8843  3197  4703  3655  4515  5252 Answer: 4703

617  468  603  120
765  858  206  128
Answer: 206

22  19  66  61   9  20
50  63  28   9  96  69
32  48  30  19  66  59
Answer: 30

70  16  27  51  33  22
79  29  12  53  24  50
Answer: 12

272  316  228  888  207 Answer: 228

-11  -14  -24   -3   39   -7  -41 Answer: -24
---
[[  6  20  -2 -63]
 [  7  63 -17  11]
 [ 40  -1  27 -45]] value 6

[[ 16   1 -11  -2  -5  -1]
 [  7  -3 -15  -7   6   0]
 [ 70  -4 -10  -8   9  -3]] value 16

[[ -1  16  -6 -14]
 [ 27   5  33  58]
 [ 12   8   5  -4]] value -1

[[-61 -47  69 -14 -73]
 [-31 -48  55  58 -46]
 [-57 -44  47 -13 -59]] value -61

[[ 26  78 -39 -60]
 [-28  34 -51 -59]
 [ 32  70 -41 -70]] value 26

[[-42 -46  60  52]
 [-61 -48  50  55]
 [-79 -72  55  27]] value -42

[[-54 -16  -5  48  27  -1]
 [ 10  42  -2  43  48  44]
 [-16  14  62  32  32 -35]] value -54

[[ 23 -16 -18  -8]
 [-18 -18  10  78]
 [-26   9  34  40]] value 23
---
[[6, 0, 2, 8], [0, 3, 6, 7]] | 3
[[286, 277, 99, 99], [495, 672, 722, 857], [219, 327, 526, 99]] | 672
[[83, 72, 6, 30], [75, 41, 78, 99]] | 41
[[84, 8, 66, 33], [60, 48, 76, 66]] | 48
[[34, 6, 67, 91], [43, 20, 64, 67]] | 20
[[0, -11, -43, -28], [30, -41, -20, -48]] | -41
---
9  2  7  8
8  3  7  8
-> 8, 8

2992  9438  5412  5504  3274  7939
7826  7472  7830  8552  4363  6254
5848  8302  6943  7269  3803  7002
-> 7939, 5848

 68  256  583  779  800 -> 800, 68

406  966  404  282  960  236
860  546  749  357  794  406
-> 236, 860

766  322   40  536  525 -> 525, 766

710  235  334  688  532  758  477 -> 477, 710

 377  -708   954   360 -> 360, 377

  44  -169   487   663
-791   621  -552   625
 946   110   924   -72
-> 663, 946

528  357  354  207  458
393  322  323  373  388
629   32    3  803  138
-> 458, 629
---
[-32, 29, 12, 5, -31, 9, -14] >> 5, 29
[29, -7, -29, -34, 38] >> -29, 38
[631, 219, 206, 662, 897] >> 206, 897
[527, 783, 510, 195, 667] >> 510, 783
[[7528, 3089, 5403, 2110, 5859], [5505, 4870, 8123, 4513, 7574], [6199, 6494, 6601, 5613, 6208]] >> 8123, 8123
[2, 6, 2, 9, 1, 6, 0] >> 9, 9
[-41, 36, -37, 27, 22, -19, -6] >> 27, 36
[53, 78, 30, 50, 17, 39, 27] >> 50, 78
[[74, 59, 138, 74, 74, 119, 129], [96, 75, 93, 121, 204, 95, 80], [94, 148, 27, 50, 103, 52, 91]] >> 121, 204
[[177, 177, 236, 220, 137, 194, 195], [158, 55, 132, 166, 191, 160, 152], [134, 138, 134, 58, 114, 170, 210]] >> 166, 236
---
Q:
[[-13 -72  70  28   7]
 [  2 -46  56  30   7]
 [  9 -15  60   0  21]]
A: 60

Q:
[[-35  38 -17   0]
 [-35  37 -17   0]
 [  1 -71  48 -14]]
A: -71

Q:
[[ 65 -29  54  40  61]
 [ 59  47  78  28  77]
 [  6 -20 -60  44  -4]]
A: -60

Q:
[[24 47 28  2  2]
 [41 15  0  1 46]
 [65 24  3  5  4]]
A: 3

Q:
[[ -4 -26   3   0 -12  23   2]
 [  6 -13  -5   2  -1  31  -5]
 [ -6   2  -3  -1  -1 -61   1]]
A: -1

Q:
[[ 42 -78  19   0  28  -2  20]
 [ 42 -50 -22 -56  28   3 -24]
 [ 58 -54 -15 -49  11   0  -6]]
A: 11

Q:
[[ 0  1  2 -3]
 [-1  3  9 33]
 [ 0  8 58 -1]]
A: 8

Q:
[[ -2 -56   4 -16   3]
 [  1 -23   6  22  -6]
 [  0 -36   5  17  -3]]
A: 5
---
[[-22 -15  15  12  10]
 [-17  -1  16  57 -27]
 [-21  -3  11  43 -27]] => 11

[-67 -74 -71 -36  78   6 -18] => -71

[ 70  75 -18 -57] => -18

[-33 -65 -53 -12  54  29  11] => -53

[[-37  41  24   7  32  58]
 [-37  16  -5  25 -43 -49]
 [-47  20 -18  -1  28 -13]] => -18

[[ 17 -44  21  38  16]
 [-65  12   3 -35 -28]] => 3

[-73  -9  18  25  27 -33 -16] => 18

[-29 -33 -42  17  77  -1] => -42

[ -9  45 -71 -15] => -71
---
[[-21 -38   5 -34   1 -17]
 [-25  24 -14 -16  39 -48]] yields -21

[[2790 3186 9855 7322 3254]
 [5460 4114 8940 5449 4372]] yields 2790

[[7222 4606 7818 3447]
 [2783 9274 3521 9750]] yields 7222

[[683 404 245 468 607 805]
 [302 306  62 675 575 744]] yields 683

[[49 31 55 69 51 56]
 [75 96 69 68 24 70]] yields 49

[[17 29 38 14 30 12]
 [50 79 74 52 57 31]] yields 17

[[6 3 7 6 5 7 3]
 [6 2 2 3 7 8 5]] yields 6
---
259	501	153	744	513	852 -> 513
1073	8976	8240	9899	7935	9110	6941 -> 9110
5	6	2	6	8	7	7 -> 7
32	-8	0	-42	19	12 -> 19
492	366	777	140	703 -> 140
545	939	315	64 -> 315
206	185	12	798	775	451	461 -> 451
45	16	54	97	93	28	21 -> 28
29	140	277	352	466	846 -> 466
---
[[ 60  63  43  21  44]
 [  0   7  19 -10   2]
 [-27  13 -11  15  14]]	2

[[ 25 -49  58 -37 -12  10]
 [ 27 -51  65 -39 -15   8]]	10

[[-34   3  24  28 -22]
 [ 51 -14 -50 -44  58]]	-22

[[ 26  31 -57  37  35 -17]
 [ -5  74   9  76  -8  43]]	-17

[[ 15 -16  -7 -10  10  32   7]
 [ 31 -34 -15 -22   9  57  13]
 [ 24 -13  -6 -11  53  60   4]]	13

[[  8 -12  15  37  18]
 [ -1  27 -32 -40  -8]
 [-12  23 -27 -56 -24]]	-8

[[-30  25 -34   9  22 -20]
 [-40  32 -44   9  27 -27]
 [-56  42 -63   8  34 -39]]	-27

[[-52 -31 -53 -61]
 [ 32  16  31  36]]	-61
---
array([1804, 4747, 6770, 7989, 6438]) → 4747

array([[ -31,  527,  476, -452, -843],
       [ 144, -440, -383,  583,  983]]) → 527

array([-29,  10,  -3,  48,  -5,  17, -15]) → 10

array([866, 602, 160, 617]) → 602

array([-990, -224, -423,  537, -715]) → -224

array([[2, 6, 3, 7],
       [2, 5, 7, 2],
       [1, 5, 4, 8]]) → 6

array([[261, 506, 382, 901, 308, 372],
       [116, 618, 335, 755, 473, 420],
       [140, 596, 334, 765, 425, 425]]) → 506

array([131, 195, 199,  32, 142,  97,  23]) → 195

array([[703, 201, 821, 687],
       [470, 936, 349, 522],
       [622, 385, 666, 604]]) → 201
